Each row is followed by its class.
-0.22  +0.75  +0.68  -0.65  +0.50  -0.33  +0.89  -0.39  -0.02  +0.29  -0.23  -0.06  +3.24  +0.03  +3.14  -1.60  +0.04  +0.16  +0.32  -0.24  +0.26  +0.10  -0.92  -1.02  +0.74  +0.13  +0.12  +0.55  -1.33  +1.52 : [18]
-0.45  +1.10  -0.43  +0.45  -0.02  -1.77  +0.46  +0.46  -0.24  +0.39  +0.15  +0.39  +1.88  -2.66  +2.27  -0.08  +1.25  +1.33  -0.89  -0.30  -0.40  -0.98  +0.33  -0.39  +0.42  -0.74  +0.47  -0.08  +0.11  -0.76 : [23]
+0.72  +1.70  -1.40  -1.45  +0.85  +0.59  -0.37  -0.07  +0.23  +0.06  -0.18  -0.89  -1.79  -0.45  -6.46  +0.06  +2.37  -1.36  -2.86  -1.03  -0.31  +0.24  +0.64  +0.85  +0.16  -0.55  +0.39  -0.19  +1.07  -0.94 : [9]
+0.20  +0.40  +1.25  +0.49  +0.64  +0.53  -0.20  +0.81  +0.68  +0.31  +0.94  +0.24  +2.43  -0.60  +2.89  -0.61  +0.15  +0.54  -0.72  -0.12  -0.66  -0.10  -2.12  -0.38  +1.29  +0.15  +0.62  +0.11  -0.73  +0.07 : [18]
-0.44  +2.49  +1.03  +0.65  -0.91  -1.07  +0.19  +0.93  -0.63  -0.92  +0.95  +0.41  +3.92  -0.22  +1.12  -0.26  +0.84  -0.34  +1.03  +0.28  +0.47  -0.54  +0.56  -0.57  +0.58  -0.39  +0.25  +0.71  -0.05  -0.66 : [15]
+0.35  -0.85  +0.62  +2.16  +0.15  -0.75  +0.44  +0.53  +0.43  +0.08  +0.03  +0.35  -0.74  -2.66  +3.78  +2.73  +1.38  +0.24  -1.52  -0.24  -1.10  -0.69  -0.64  +0.47  +0.26  -1.34  -0.42  -0.06  +1.64  -0.89 : [23]
-0.23  -0.02  +1.50  +1.04  +1.05  -0.11  +0.85  +0.50  -0.11  +0.49  +0.23  +0.14  +2.48  -2.09  +4.65  +0.13  +1.91  +0.33  -1.35  -0.56  -1.15  +0.18  -1.18  -0.35  +1.01  -0.66  +1.40  -0.21  +1.40  -1.33 : [23]
+0.04  +0.64  +0.13  -0.25  +0.98  -0.62  +1.39  +0.49  +0.53  -0.69  -0.22  -0.18  -1.25  -1.41  +3.11  -0.32  +0.56  +0.56  -1.77  +0.03  +0.18  -0.16  +0.55  -0.25  +0.00  -0.82  +0.38  -0.28  +1.13  -0.48 : [5]
-0.66  +2.65  -0.63  -0.38  -0.49  -2.26  +0.05  +0.23  -0.07  +0.29  -0.18  +0.11  +5.61  -1.84  -2.34  -1.20  +0.88  +0.54  +0.64  +0.34  +0.30  -0.09  -0.03  -0.49  +0.21  +0.29  +0.25  -0.47  -1.11  +1.48 : [23]
-0.36  +0.42  +0.33  -0.58  +1.06  +0.70  +1.00  -0.06  -0.32  -0.83  -0.53  +0.17  -2.60  +1.11  +0.69  -0.23  +0.66  +0.18  -2.01  -0.36  +0.24  -0.15  +0.83  +0.12  +0.33  +0.09  -0.10  +0.33  +2.33  -0.82 : [5]
-0.01  +0.79  -0.77  +1.29  -1.75  -2.28  +0.41  -0.78  -0.88  -0.49  -0.08  -0.19  +1.23  -0.55  -1.44  +0.81  +0.62  +0.29  +1.83  +0.39  +1.05  -0.15  +1.61  -0.57  -1.12  -0.34  -0.23  +0.70  -0.44  +0.97 : [23]
-1.32  +1.98  -0.46  -1.43  -0.32  -0.78  +0.33  +0.38  +0.13  -0.34  +0.67  -1.38  +3.24  -1.06  +0.68  -1.29  +0.71  +0.46  -0.63  -1.07  -0.10  -0.39  -0.06  -0.43  +0.77  +0.04  +1.09  +0.23  -1.68  +1.01 : [23]
-0.20  -1.67  +0.78  +1.30  -0.50  -0.61  +1.70  -0.55  -0.45  -0.16  +0.52  -1.24  -1.01  +1.11  +7.93  -1.37  -0.60  +0.42  +1.48  +0.54  +0.48  +0.23  +1.41  -0.44  +0.00  -0.17  -0.98  -0.30  +0.70  +0.15 : [25]
-0.36  +0.56  +0.11  -0.54  +0.89  -0.24  +0.28  -0.37  +0.05  +1.02  -0.81  +0.37  +1.05  -0.50  +2.68  -1.07  -0.48  -0.19  -0.60  +0.35  -0.07  -0.24  -1.45  -0.25  +0.53  -0.70  +1.01  +0.47  -0.91  -0.50 : [18]
-0.36  +0.16  -0.28  +1.00  +0.39  -0.77  +0.28  +0.41  +0.60  +0.76  -0.67  -0.21  +1.90  -3.01  +2.65  +0.70  +0.34  +0.71  -0.58  -0.41  -0.85  +0.11  -1.51  +0.50  +0.65  -1.11  +0.39  +0.36  +0.26  -0.43 : [23]
-0.30  -1.83  +0.61  +2.85  -1.84  -1.66  +0.02  -0.09  -0.42  -0.45  +0.64  +0.26  -2.31  -0.27  +2.00  +2.03  +0.07  -0.32  +1.06  +0.17  +0.29  -0.45  +2.15  +0.24  -1.36  -1.07  -1.12  -0.34  +1.33  -0.61 : [31]
+0.09  +0.27  +0.88  +0.38  -0.09  -1.01  +2.15  +0.16  -0.50  -1.11  -0.78  +0.08  -0.37  +0.22  +4.11  -0.85  +0.77  -0.16  +0.62  +0.58  +0.85  -0.06  +1.89  -0.54  -0.13  -0.58  -0.47  +0.20  +1.98  -0.68 : [25]
-0.51  +0.40  -1.50  -1.16  +1.32  +0.08  -0.13  -0.73  +0.31  +0.19  -0.57  +0.16  -4.16  -0.26  -1.87  +0.82  +0.19  +0.46  -1.43  -0.16  +0.56  -0.18  +0.86  +1.44  -0.50  -0.06  -1.08  -0.40  +2.13  -0.94 : [5]
+0.59  -0.35  +0.82  -1.32  +1.10  +0.45  +1.51  -0.18  +1.50  -0.50  -0.44  -0.14  -2.85  +0.08  +4.58  -0.28  +0.48  +0.42  -1.40  -0.15  +0.01  -0.12  +0.74  +0.25  -0.10  -0.97  -0.17  +1.11  +1.60  -1.12 : [5]
-1.57  +0.91  -0.68  -1.28  -0.11  +0.07  -1.15  -0.86  -0.05  +0.39  +0.91  -0.22  +2.62  +0.58  -1.16  -1.86  -1.13  +0.52  +0.00  +0.11  +0.67  +0.91  -1.45  -0.39  +0.84  +1.15  +0.09  +0.45  -2.11  +1.03 : [18]
+0.74  +2.25  -0.40  -0.98  -0.68  -1.03  +0.08  +0.03  -1.39  -0.13  +0.84  -0.34  +3.22  +0.47  -3.82  +1.41  +1.40  +0.32  +0.12  +0.65  +1.04  +0.76  +1.67  +0.83  +0.13  +0.88  +0.63  +0.07  +0.03  -0.78 : [10]
+0.30  +1.19  -0.30  -1.55  +0.92  -0.59  +1.82  -0.12  +1.43  -1.06  -1.21  -0.29  -2.17  -0.89  +0.69  -1.29  +0.48  +0.55  -1.77  -0.26  +0.39  -0.06  +0.99  +1.07  +0.58  -0.99  -0.24  +0.46  +1.64  -0.54 : [5]
+0.59  +0.13  +0.62  -0.90  +1.10  +0.27  +1.76  -0.31  +0.10  -1.22  -1.00  -0.42  -2.94  -0.38  +1.79  -0.57  +1.29  +0.11  -2.05  -0.43  -0.29  -0.22  +1.20  +0.40  -0.21  -0.36  -0.26  +0.03  +1.79  -1.21 : [5]
-1.07  -0.25  -1.47  +0.52  +1.37  -1.84  -0.26  -0.81  +1.23  +1.28  -0.94  +0.36  +1.30  -2.55  +4.00  +2.48  -0.92  +1.46  -0.48  +0.61  -0.38  +0.05  -2.78  -1.06  +0.45  -1.88  -0.34  +0.16  -0.23  +0.86 : [27]
-0.52  +2.06  -0.84  +1.28  -1.11  -1.91  +0.11  +0.19  -0.55  +0.21  +0.97  +0.13  +4.46  -2.33  +1.75  +0.16  +1.26  +1.10  +0.74  +0.17  -0.26  -0.29  -0.64  +0.49  +0.15  -0.77  +0.00  +0.48  -0.78  +0.11 : [23]
-1.83  +1.39  +1.43  -0.53  +0.88  -0.06  +1.75  +0.66  -1.20  -1.30  +1.54  -0.12  +1.19  -0.92  +2.61  -2.12  +0.75  +0.87  -0.94  -0.45  -0.08  -0.14  -1.34  -0.35  +0.16  +0.44  +1.24  -0.05  +1.23  -1.33 : [10]
-1.00  +0.11  +0.63  +1.97  -0.38  -0.08  +0.29  +0.17  -0.08  +0.57  +0.09  -0.08  +0.65  -1.78  +2.24  +0.98  +0.50  +0.49  -0.56  -0.33  -1.44  -0.16  -1.20  -0.11  +0.90  -1.14  +1.69  -0.03  +0.83  -0.53 : [23]
-0.01  -0.98  +0.74  +1.39  +1.88  -0.40  +1.77  +0.48  -0.10  -0.59  -1.55  +0.18  -1.89  -0.02  +7.93  +0.77  +0.52  +0.51  -0.83  +0.22  -0.26  -0.02  -0.03  -0.21  +0.17  -1.92  +0.18  -0.25  +3.06  -1.93 : [25]
-0.29  -0.39  +0.65  +0.58  -0.82  -1.73  +3.77  -0.14  -1.69  -1.62  -0.47  +0.17  +0.48  +1.44  +4.56  -1.25  -0.37  -0.85  +2.07  +0.76  +2.25  -0.18  +2.05  -0.50  -0.25  -0.17  -0.18  +1.00  +0.06  +0.91 : [25]
-0.14  +0.98  +1.72  -0.71  -0.42  -1.24  +1.82  -0.10  -2.08  -1.50  +0.12  +0.11  +3.06  +2.23  +3.77  -2.39  +0.48  +0.92  +1.51  +1.23  +1.59  +0.61  +2.67  -0.68  +0.24  +1.48  +0.66  +0.14  +1.55  -0.64 : [25]
-0.15  +0.29  -0.36  +0.07  -1.40  -0.45  +0.02  +0.05  +0.78  -0.60  +0.05  -0.41  +1.13  +0.14  +2.08  +0.77  -0.87  -0.14  +1.07  -0.03  +0.35  -0.09  +0.35  -0.64  -0.36  +0.15  -0.17  +0.77  -1.45  +1.59 : [31]
+0.48  +0.63  +2.15  +0.80  -0.18  -0.03  +1.11  +1.04  -1.04  -0.94  +0.58  +0.70  +0.68  -0.21  -1.01  +0.22  +1.81  -0.47  -0.16  -0.10  +0.18  +0.20  +3.01  -0.32  -0.03  +0.21  +0.32  -0.03  +6.94  -1.80 : [9]
+0.83  +0.16  +0.44  +0.12  +1.49  +0.61  +1.98  -0.06  -4.73  -0.45  -0.30  +0.04  -2.06  -0.62  +4.29  -1.29  +0.70  +0.33  -0.28  -0.39  -0.11  -0.10  +0.28  +0.14  +0.78  +0.60  +0.46  +0.09  +1.31  -1.45 : [5]
+0.21  -0.28  +1.14  -0.48  -0.21  +1.34  +0.44  +0.07  +0.06  -0.19  +0.29  -0.50  +0.91  +0.81  +4.09  -1.76  -0.10  +0.14  -0.55  -0.75  -2.25  -0.11  -1.24  +0.55  +0.92  +0.12  +0.29  -0.54  -0.97  -0.08 : [18]

Each row is followed by its class.
+0.51  +0.27  +1.01  +0.52  -2.00  -0.44  -1.52  -0.16  +0.20  -0.06  -0.44  -0.26  +0.76  -0.69  +1.58  -0.33  -1.02  -3.12  -0.82  +0.22  -1.13  +0.37  +0.99  +0.77  +0.52  -0.23  +0.20  -0.28  +1.27  -0.26 : M
-1.66  -0.03  +0.32  -0.16  +0.80  -0.83  +0.35  -0.24  -0.17  +0.35  +0.29  -0.59  -0.13  -0.14  +0.00  -0.08  +0.48  +2.10  +0.28  +0.29  +1.08  +0.00  -1.49  +0.00  -0.47  -0.28  -0.53  +0.52  -0.19  -0.34 : Z
-0.40  +0.09  +0.80  -0.54  -1.02  -1.34  -0.69  +0.20  -0.54  -0.80  +0.28  +0.36  +0.40  -0.54  +0.58  +0.31  -0.28  -0.80  +0.22  -0.16  +0.02  +0.33  -0.55  +0.02  +0.06  +0.01  -0.32  -0.12  +0.14  -0.22 : Z
-1.55  +0.38  +0.87  -0.85  +1.27  -1.09  +0.88  +0.49  -0.67  +0.54  -0.11  +0.17  -0.07  -0.36  -0.05  +1.12  +0.00  +3.09  +0.92  +0.10  +2.08  -0.22  -2.44  -0.65  -0.32  -0.02  -0.63  +1.90  -0.52  -0.36 : M
+0.32  +1.15  +3.48  -0.13  -0.93  -3.04  -1.24  +0.60  -0.14  +0.58  -2.54  -0.76  -0.86  -3.43  +0.80  +1.40  -2.61  -1.66  +0.48  +0.57  -0.50  -0.39  +1.03  -0.53  +0.79  -1.10  -0.32  +0.08  +1.36  +0.72 : Z
+0.54  -0.65  +1.00  +0.80  -0.80  -0.81  -1.11  +0.04  +0.06  +0.45  -0.25  -0.10  +0.08  -0.96  +0.81  +0.48  -1.07  -2.88  -0.31  +0.08  -0.57  +0.36  +1.10  +0.23  +0.74  -0.26  +0.21  -0.35  +0.33  +0.26 : A
+0.67  -0.34  +0.42  +0.48  -0.40  +0.13  -1.46  -0.34  -0.26  +0.44  +1.27  +0.70  +2.43  +0.34  +1.04  -1.47  +0.57  -2.21  -0.68  -0.32  +0.36  +1.29  -0.63  +1.02  +0.43  -0.43  +0.26  +0.18  +0.65  -0.29 : M
+0.66  -1.02  -0.14  +0.52  -0.97  +0.75  +0.14  -0.29  +0.65  -0.13  -0.42  -1.32  -0.53  -0.08  -0.13  +0.28  -0.91  -1.45  -0.12  +0.16  -1.32  -0.38  +1.73  +0.58  -0.01  -0.15  +0.28  -0.66  +0.12  +0.54 : Z
-0.08  +0.52  +2.74  +0.23  -0.27  -1.65  -0.90  +0.08  -0.16  +0.43  +0.51  +0.48  +1.36  -1.24  +1.12  -1.32  +0.01  -0.59  +0.85  +0.62  +1.10  +0.80  -1.81  +0.23  +0.35  +0.30  -0.61  +0.52  -0.29  -0.74 : M
